Below are the code and all the weights of a small trained network. Each question names an input and a target symbol and asks about switching units off, where a switched-off unit gives its printed mean instead of its output.

import numpy as np


def w(rows, s, z=0):
    codes = np.array(rows[::2]) - 128.0
    scale = np.full(codes.shape[1], s)
    scale[-1] = z or s
    return codes * scale


def norm(h):
    return h / np.sqrt((h * h).mean(-1, keepdims=True) + 1e-5)


def softmax(a):
    e = np.exp(a - a.max(-1, keepdims=True))
    return e / e.sum(-1, keepdims=True)


def log_softmax(a):
    a = a - a.max(-1, keepdims=True)
    return a - np.log(np.exp(a).sum(-1, keepdims=True))


def net(x, mask):
    ids = ['αβδεηθλξπσφψ'.index(c) for c in x.split()]
    T = len(ids)
    res = E[ids] + P[:T]
    u = 0
    for l in range(3):
        r = norm(res)
        for j in range(2):
            rows = slice(3 * j, 3 * j + 3)
            q, k, v = (r @ M[l][rows].T for M in (Q, K, V))
            z = softmax(np.where(np.tri(T) > 0, q @ k.T / 3**0.5, -1e9)) @ v
            o = O[l][rows]
            res = res + np.where(mask[u + j], z, o[:, -1]) @ o[:, :-1]
        u += 2
    return log_softmax(norm(res)[-1] @ U[:, :-1].T + U[:, -1])


Q, K, V, O = {}, {}, {}, {}
E = w([
[125,187,144,193],'α',
[134,233,140,191],'β',
[132,203,152,165],'δ',
[252,129,82,146],'ε',
[189,68,149,168],'η',
[98,235,148,210],'θ',
[190,46,157,161],'λ',
[235,87,70,88],'ξ',
[191,57,149,147],'π',
[139,178,145,92],'σ',
[197,137,83,11],'φ',
[107,240,143,207],'ψ',
],0.0015)
P = w([
[126,124,136,141],'0',
[169,19,5,155],'1',
[107,159,123,154],'2',
[222,169,197,185],'3',
[79,84,101,115],'4',
[127,132,125,119],'5',
[154,209,219,197],'6',
[68,194,141,15],'7',
[104,68,129,116],'8',
[191,240,215,138],'9',
],0.013)
Q[0] = w([
[105,128,252,121],'L0H0',
[83,64,69,111],'L0H0',
[65,157,154,50],'L0H0',
[157,107,254,212],'L0H1',
[79,91,50,155],'L0H1',
[186,97,215,165],'L0H1',
],0.0093)
K[0] = w([
[93,108,127,23],'L0H0',
[147,25,114,208],'L0H0',
[212,84,65,42],'L0H0',
[45,88,255,125],'L0H1',
[54,166,53,151],'L0H1',
[111,123,226,166],'L0H1',
],0.0084)
V[0] = w([
[55,224,168,98],'L0H0',
[178,164,181,172],'L0H0',
[236,152,109,66],'L0H0',
[132,254,133,66],'L0H1',
[161,159,156,35],'L0H1',
[172,88,66,139],'L0H1',
],0.0069)
O[0] = w([
[89,99,65,210,121],'L0H0',
[75,78,193,90,180],'L0H0',
[177,77,198,176,106],'L0H0',
[173,95,168,253,5],'L0H1',
[140,48,106,189,18],'L0H1',
[48,93,166,107,192],'L0H1',
],0.0069,0.0028)
Q[1] = w([
[114,113,51,40],'L1H0',
[102,34,84,2],'L1H0',
[60,174,74,29],'L1H0',
[129,215,130,112],'L1H1',
[140,205,179,95],'L1H1',
[183,108,153,215],'L1H1',
],0.0071)
K[1] = w([
[65,2,37,105],'L1H0',
[111,24,13,182],'L1H0',
[124,17,91,70],'L1H0',
[115,9,143,102],'L1H1',
[94,20,105,150],'L1H1',
[93,203,106,41],'L1H1',
],0.0064)
V[1] = w([
[208,127,130,132],'L1H0',
[128,117,93,90],'L1H0',
[42,94,90,135],'L1H0',
[137,128,254,54],'L1H1',
[102,94,156,213],'L1H1',
[222,218,136,113],'L1H1',
],0.0064)
O[1] = w([
[80,229,95,93,85],'L1H0',
[157,112,114,179,190],'L1H0',
[140,53,122,126,173],'L1H0',
[160,227,180,189,220],'L1H1',
[75,107,164,117,2],'L1H1',
[86,255,63,92,95],'L1H1',
],0.0074,0.0039)
Q[2] = w([
[113,191,68,153],'L2H0',
[40,162,202,1],'L2H0',
[22,211,139,95],'L2H0',
[239,137,161,238],'L2H1',
[181,54,61,209],'L2H1',
[101,216,150,225],'L2H1',
],0.0096)
K[2] = w([
[128,89,162,92],'L2H0',
[96,163,189,251],'L2H0',
[120,67,189,150],'L2H0',
[164,150,146,44],'L2H1',
[167,100,59,71],'L2H1',
[170,99,189,107],'L2H1',
],0.014)
V[2] = w([
[69,138,178,160],'L2H0',
[131,98,208,81],'L2H0',
[67,130,105,75],'L2H0',
[223,132,87,98],'L2H1',
[102,126,61,187],'L2H1',
[247,117,50,133],'L2H1',
],0.011)
O[2] = w([
[172,50,115,150,14],'L2H0',
[129,47,254,146,163],'L2H0',
[145,96,138,21,132],'L2H0',
[85,209,172,189,252],'L2H1',
[241,143,163,114,15],'L2H1',
[146,223,223,220,216],'L2H1',
],0.0085,0.0037)
U = w([
[170,128,96,112,183],'α',
[141,116,101,124,164],'β',
[110,85,87,155,201],'δ',
[164,49,207,154,182],'ε',
[144,116,197,79,52],'η',
[167,132,93,109,166],'θ',
[78,132,168,86,3],'λ',
[87,66,125,185,180],'ξ',
[124,153,188,86,46],'π',
[49,197,8,148,24],'σ',
[153,187,155,216,201],'φ',
[105,127,128,98,82],'ψ',
],0.012,0.0052)

Each question gives the input, a string of symbols that net reads in full, and the target symbol t.
The units are the heads (3 rows each of Q, K, V and O). Each row of codes is followed by its name. A weight is (code - 128) times the scale printed after its matrix; where a second scale follows, it is the last column's (O and U).
mask holds one flag per head, layer by layer. A switched-off head (its flag False) gives its mean, the last column of its rows in O, instead of its output. The means were averaged over made-up inputs and are rounded, as every weight is.
A unit's drop is (log p(t) with every unit on - log p(t) with that unit switched off) / (log p(t) with every unit on - log p(t) with every unit switched off).
The circuit of an input: a set's keep is (log p(t) with only the set's units on - log p(t) with every unit switched off) / (log p(t) with every unit on - log p(t) with every unit switched off). Starting from all 6 units, units are removed one at a time, each time the one whose removal leaves the highest keep (on an exact tie, the one counted first), for as long as the keep stays at least 0.8.
units of the circuit, in order: the units of the circuit, biggest drop first
unit that matters most: the unit with the biggest drop
which heads matter: for each layer, one digit per head in row order, 1 if its drop is at least 0.15 and else 0, layers parted by /
input β η σ π δ ψ, target ε: units of the circuit, in order -> [L1H0 L1H1 L2H1]
input σ σ φ π σ σ ε σ ξ, target φ: which heads matter -> 11 / 11 / 01
input β δ π φ ε α, target ε: units of the circuit, in order -> [L0H0 L1H1 L2H1]
input σ σ ε η ξ φ λ σ δ, target φ: which heads matter -> 11 / 01 / 01
input ξ θ π σ φ η, target σ: which heads matter -> 10 / 11 / 01
input φ η σ, target ξ: units of the circuit, in order -> [L0H0 L2H0 L2H1]
input σ α φ δ δ φ σ ε σ, target φ: units of the circuit, in order -> [L1H1 L0H1 L1H0 L2H1]
input β σ ε, target ε: which heads matter -> 10 / 11 / 01
input σ θ σ φ σ φ σ ψ, target φ: which heads matter -> 11 / 01 / 10
input δ φ ε σ φ, target ε: which heads matter -> 10 / 11 / 11
input φ λ φ π θ α, target ξ: unit that matters most -> L0H0
input φ α σ σ π, target σ: which heads matter -> 11 / 10 / 11
input φ φ π, target ξ: which heads matter -> 11 / 00 / 11
input σ σ σ φ π σ ξ ε ε, target φ: unit that matters most -> L1H1
input σ σ θ σ θ α σ σ φ, target φ: units of the circuit, in order -> [L1H1 L0H1]
input φ β φ δ α θ, target ξ: units of the circuit, in order -> [L0H0 L2H1 L2H0]
input α φ α ε σ σ π ε, target σ: which heads matter -> 11 / 11 / 10
input σ ε φ θ π, target φ: which heads matter -> 11 / 01 / 11
input σ φ β σ σ λ σ φ π, target φ: which heads matter -> 01 / 11 / 01
input φ ψ φ φ φ β, target ξ: which heads matter -> 11 / 01 / 11
input φ σ σ, target ξ: unit that matters most -> L0H0
input φ φ σ σ θ ξ, target ξ: units of the circuit, in order -> [L0H0 L2H1 L2H0]
input β φ ξ θ ε θ σ α ε, target ε: which heads matter -> 10 / 10 / 00
input η δ φ α α, target φ: units of the circuit, in order -> [L2H0 L2H1]
input σ σ π φ σ η λ ψ β, target φ: units of the circuit, in order -> [L0H1 L1H1 L2H1 L1H0]
input η β ε φ ψ φ σ ε, target φ: units of the circuit, in order -> [L0H0 L2H0]
input σ σ σ σ β, target σ: which heads matter -> 11 / 11 / 11
